Below are the code and all the weights of a small trained network. Each question names an input and a class and asks about switching units off, where a switched-off unit gives its printed mean instead of its output.

import numpy as np


def w(rows, s, z=0):
    codes = np.array(rows[::2]) - 128.0
    scale = np.full(codes.shape[1], s)
    scale[-1] = z or s
    return codes * scale


def f(y):
    return np.maximum(y, 0)


def log_softmax(a):
    a = a - a.max(-1, keepdims=True)
    return a - np.log(np.exp(a).sum(-1, keepdims=True))


def net(x, mask):
    res = np.array(x, float).reshape(1, 8) / 4 @ E
    y = f(res @ A[0][:, :-1].T + A[0][:, -1])
    res = res + np.where(mask, y, B[0][:, -1]) @ B[0][:, :-1]
    return log_softmax(res[-1] @ U[:, :-1].T + U[:, -1])


A, B = {}, {}
E = w([
[77,106,150,225,102,203,232,200],'x0',
[81,173,177,138,97,209,117,37],'x1',
[65,22,81,85,90,136,122,91],'x2',
[92,97,223,208,218,97,80,3],'x3',
[217,191,1,193,154,173,86,42],'x4',
[12,215,150,166,3,144,64,130],'x5',
[64,70,65,164,102,85,86,120],'x6',
[88,172,95,142,78,84,53,145],'x7',
],0.0034)
A[0] = w([
[178,119,53,118,176,140,119,108,182],'neuron 0',
[47,74,150,160,92,144,139,137,130],'neuron 1',
[134,122,164,67,123,109,151,152,143],'neuron 2',
[157,38,5,123,181,85,88,156,118],'neuron 3',
[2,63,151,158,136,162,172,117,147],'neuron 4',
[147,89,161,57,153,109,123,151,169],'neuron 5',
[176,172,141,115,133,206,143,69,129],'neuron 6',
[113,126,247,188,232,93,85,95,166],'neuron 7',
[54,70,146,157,86,144,156,136,126],'neuron 8',
[105,139,123,130,108,120,100,116,139],'neuron 9',
[39,196,94,117,67,107,3,66,147],'neuron 10',
[125,135,129,126,127,129,124,132,135],'neuron 11',
[146,157,133,137,104,138,144,221,184],'neuron 12',
[152,153,129,118,125,169,138,94,140],'neuron 13',
[102,155,112,115,112,125,78,109,160],'neuron 14',
[102,152,110,128,88,123,72,116,151],'neuron 15',
[199,128,44,115,155,137,139,82,189],'neuron 16',
[128,123,127,122,119,137,112,126,154],'neuron 17',
[135,118,139,112,125,146,137,183,247],'neuron 18',
[103,162,112,120,116,157,67,121,190],'neuron 19',
[158,134,66,107,162,141,136,114,187],'neuron 20',
[171,158,175,157,214,139,130,46,201],'neuron 21',
[129,232,97,166,79,154,192,227,146],'neuron 22',
[133,109,83,131,111,95,111,114,194],'neuron 23',
[119,92,183,15,143,120,159,190,132],'neuron 24',
[149,138,131,129,113,135,127,177,169],'neuron 25',
],0.0092,0.0015)
B[0] = w([
[168,63,113,146,159,113,86,94,226],'neuron 0',
[50,82,162,105,91,128,137,97,198],'neuron 1',
[147,141,106,90,134,109,175,141,177],'neuron 2',
[182,35,119,154,119,92,49,208,241],'neuron 3',
[37,73,186,74,69,128,123,100,220],'neuron 4',
[161,127,116,76,128,102,163,163,192],'neuron 5',
[128,154,129,114,165,129,164,35,202],'neuron 6',
[149,195,175,72,111,214,67,185,249],'neuron 7',
[47,84,163,98,96,113,132,106,198],'neuron 8',
[137,138,135,153,99,130,144,123,156],'neuron 9',
[185,176,161,235,5,131,181,118,241],'neuron 10',
[130,124,122,133,127,135,133,131,134],'neuron 11',
[74,167,76,146,161,133,128,160,199],'neuron 12',
[130,137,129,130,149,132,155,82,169],'neuron 13',
[155,139,138,168,90,139,142,129,171],'neuron 14',
[148,142,141,181,82,123,145,130,176],'neuron 15',
[157,62,115,156,175,109,108,57,241],'neuron 16',
[132,130,135,135,122,126,132,132,139],'neuron 17',
[108,145,101,115,139,100,138,163,186],'neuron 18',
[153,142,134,183,103,124,150,121,178],'neuron 19',
[144,83,116,147,164,113,121,95,201],'neuron 20',
[175,183,155,72,163,212,80,93,253],'neuron 21',
[30,181,77,204,182,144,98,157,229],'neuron 22',
[141,99,142,155,112,121,117,157,174],'neuron 23',
[158,148,102,55,128,68,211,158,218],'neuron 24',
[111,146,100,137,151,126,133,147,166],'neuron 25',
],0.025,0.0052)
U = w([
[33,199,38,197,205,123,121,189,192],'0',
[170,147,89,29,149,45,247,199,232],'1',
[13,42,208,72,67,116,154,99,152],'2',
[167,113,108,141,209,147,135,4,2],'3',
[175,216,206,46,149,233,48,151,208],'4',
[191,3,105,162,152,73,33,172,15],'5',
[179,194,173,246,10,126,206,122,65],'6',
],0.0043,0.00015)

Each question gives the input, the list of numbers given to net, and the class t.
The units are the neurons (one row each of A and B). Each row of codes is followed by its name. A weight is (code - 128) times the scale printed after its matrix; where a second scale follows, it is the last column's (A, B and U).
mask holds one flag per neuron, in row order. A switched-off neuron (its flag False) gives its mean, the last column of its row in B, instead of its output. The means were averaged over made-up inputs and are rounded, as every weight is.
A unit's drop is (log p(t) with every unit on - log p(t) with that unit switched off) / (log p(t) with every unit on - log p(t) with every unit switched off).
The circuit of an input: a set's keep is (log p(t) with only the set's units on - log p(t) with every unit switched off) / (log p(t) with every unit on - log p(t) with every unit switched off). Starting from the 12 units with the biggest drops (on a tie, the unit counted first), units are removed one at a time, each time the one whose removal leaves the highest keep (on an exact tie, the one counted first), for as long as the keep stays at least 0.8.
units of the circuit, in order: the units of the circuit, biggest drop first
most important unit: the unit with the biggest drop
k most important neurons: the k neurons with the biggest drops, biggest first
drop of u: that unit's drop, to one decimal
input [-7,8,3,-1,3,5,-5,-7], class 6: units of the circuit, in order => [neuron 10]
input [5,6,5,6,-4,-7,2,-8], class 2: 2 most important neurons => [neuron 4; neuron 8]
input [-5,0,4,-2,-6,-7,2,8], class 1: 2 most important neurons => [neuron 24; neuron 5]
input [4,-8,3,-7,-3,2,7,-7], class 0: 2 most important neurons => [neuron 22; neuron 12]
input [-5,0,-7,-5,-5,3,-5,-5], class 1: 3 most important neurons => [neuron 24; neuron 2; neuron 5]
input [6,-1,-4,1,3,-1,-7,-3], class 0: 3 most important neurons => [neuron 22; neuron 12; neuron 4]
input [3,-7,0,-6,2,2,8,-2], class 0: 2 most important neurons => [neuron 22; neuron 12]
input [-1,4,-2,-1,2,-2,-4,5], class 3: 2 most important neurons => [neuron 7; neuron 6]
input [3,7,-4,-6,6,-5,8,7], class 5: 4 most important neurons => [neuron 16; neuron 0; neuron 3; neuron 20]
input [6,-2,1,4,-6,-4,-2,5], class 2: drop of neuron 4 => 0.2
input [4,-7,-4,-6,6,-3,-7,-2], class 0: drop of neuron 22 => 0.8
input [5,-8,-3,-6,-1,2,6,4], class 0: drop of neuron 22 => 0.0
input [-4,5,1,-6,-3,7,7,-2], class 6: drop of neuron 10 => 0.1
input [-5,-7,0,-5,-4,-7,-6,6], class 1: most important unit => neuron 24
input [-2,8,2,4,2,0,6,-5], class 6: 3 most important neurons => [neuron 10; neuron 19; neuron 14]
